k758: [ -4 -13  14  -7   3  -8 -13 -25 -29 -27 -20 -10   2  -1  13  21  24  -7
  22  16   7  -4 -12 -18 -19 -15  -9   0   8  15  18  17 106  13   7  -2
 -10 -15 -18 -17 -12]
k153: [ 22  29  26  17   4 -12 -23 -29 -27 -18  -5  10  19  -1  24  22  14  -7
   3  -8 -16 -19 -16  -9   1  11  17  19  15   7  -3 -11 110 -16 -17 -14
  -8  -1   6  10  11]
k573: [ 22  29  26  16   1 -14 -25 -29 -25 -15   0  13  22  -1  24  19   9  -7
  -3 -13 -19 -18 -11  -2   8  16  18  15   8  -2 -11 -16 109 -17 -14  -8
   1   7  11  11   8]
then: [ 24  22  14  -7   3  -8 -16]
[-19]
then: [ -3 -13]
[-19]

k41: [  5 -21  14 -44 -57 -26   8  26 -37 -13  26 -37 -15 -13  -8  -6  25   5
 -20  14 -44 -57 -26   8  19 -22  30 -13   8 -24  12 -12 -38  23 -32 -21
  40  -4 -21  36  -2 -27 -35 -14  27]
k681: [ 19 -24   5  -6  42 -47 -14  26 -37 -13 -20 -37 -15 -13  -8  -6  25   5
 -20  14 -44 -57 -26   8  19 -22  30 -13   8 -24  12 -12 -38  23 -32 -21
  40  -4 -21  36  -2 -27 -35 -14  27]
k956: [  0  11   5  -6  42 -47 -14  26 -37 -13  26 -37 -15 -13  -8  -6  25   5
 -20  14 -44 -57 -26   8  19 -22  30 -13   8 -24  12 -12 -38  23 -32 -21
  40  26 -21  36  -2 -27 -35 -14  27]
which: [  5 -21  14 -44 -57 -26   8  26 -37 -13  26 -37 -15 -13  -8  -6  25   5
 -20  14 -44 -57 -26   8  19 -22  30 -13   8 -24  12 -12 -38  23 -32 -21
  40  -4 -21  36  -2 -27 -35 -14  27]
k41
which: [ 19 -24   5  -6  42 -47 -14  26 -37 -13 -20 -37 -15 -13  -8  -6  25   5
 -20  14 -44 -57 -26   8  19 -22  30 -13   8 -24  12 -12 -38  23 -32 -21
  40  -4 -21  36  -2 -27 -35 -14  27]
k681

k914: [   1   20   42 -107   -1  -54]
k315: [-21 -22  -7  17   7   9]
k568: [ 20 -17 -55 -73  17  11]
k932: [ -6  -7 -22 -83  64 -17]
then: [ -7 -22]
[-83]
then: [ 20 -17 -55]
[-73]

k525: [-48  27 -30  36   7  -8 -39   3 -20  31  22  -6 -10   7  -5  -2  -3  43
 -34  29 -12  13  13  36  27  -9  48 -18 -42 -23 -21  36 -10  21  -7  13
  20 -13  -2 -26  11 -31 -31 -17 -23  16   4   4 -38  40  -3  -5]
k881: [-40  22  29  -9 -67 -18  75 -19  20 -20 -31  -9 -59  23 -47  25   5  11
 -17  25   4   0  34  22 -28 -29   8  25  28  52 -30  30 -12  -8 -33   4
 -28 -33 -36  27 -58  -2 -53 -13  -4 -15 -18  28  -2   4  12  -1]
k257: [ -2  -3  43 -34  29 -12  13  14  36  31  22  -6 -10   7  -5 -81  -3  43
 -34  29 -12  13  13  36  27  -9  48 -18 -42 -23 -21 -36 -10  21  -7  13
  20 -13  -2 -26  11 -31 -31 -17 -23  -5   4   4 -38  40 -29  -5]
k982: [  1 -29  73   8  -7  -6  56  30  22 -12 -11  -8 -34  22  22  22 -25 -50
  19 -40   0 -19 -23  29  -6 -39 -46 -30  24 -57  46  20 -30 -34  18 -32
  16 -10 -65 -25 -35  40  65  31  -7  19 -32 -47  52  -7  47 -28]
k511: [-40  22  29  -9 -67 -18  75 -19  20 -20 -31  -9 -59  23 -47  25   5  -5
 -17  26   4   0  34  22 -28 -29   8  25  28  18   1  30 -12  -8   3   4
 -28 -33 -36  27 -58  -2  64 -13  -4 -15 -18  28  -2   4  12  -1]
then: [ -7  -6  56  30  22 -12 -11  -8 -34  22]
[22]
then: [ 22  22 -25 -50  19 -40   0 -19 -23]
[29]
then: [ -2  -3  43 -34  29 -12  13  13  36]
[27]
then: [-11  -8 -34  22]
[22]

k125: [ -3   0 -11   0   3 -24  -2  -2   0   1  -5   5   0 -21   2   3   1]
k17: [ -1  -2  -3   0   9 -95   0   2   3  12  -5   5   3 -87   3  -6   2]
k911: [-28 -24  -5   3   0  -2   0 -11  -2   0   0   5 -24  -5  29   7   1]
then: [  0 -11   0   3 -24  -2  -2   0   1  -5   5]
[0]
then: [0 3]
[-24]
which: [ -3   0 -11   0   3 -24  -2  -2   0   1  -5   5   0 -21   2   3   1]
k125
then: [ 3 12]
[-5]
then: [ -5   5   0 -21   2   3]
[1]
then: [  0   3 -24  -2  -2   0   1  -5]
[5]
then: [-2  0  0  5]
[-24]

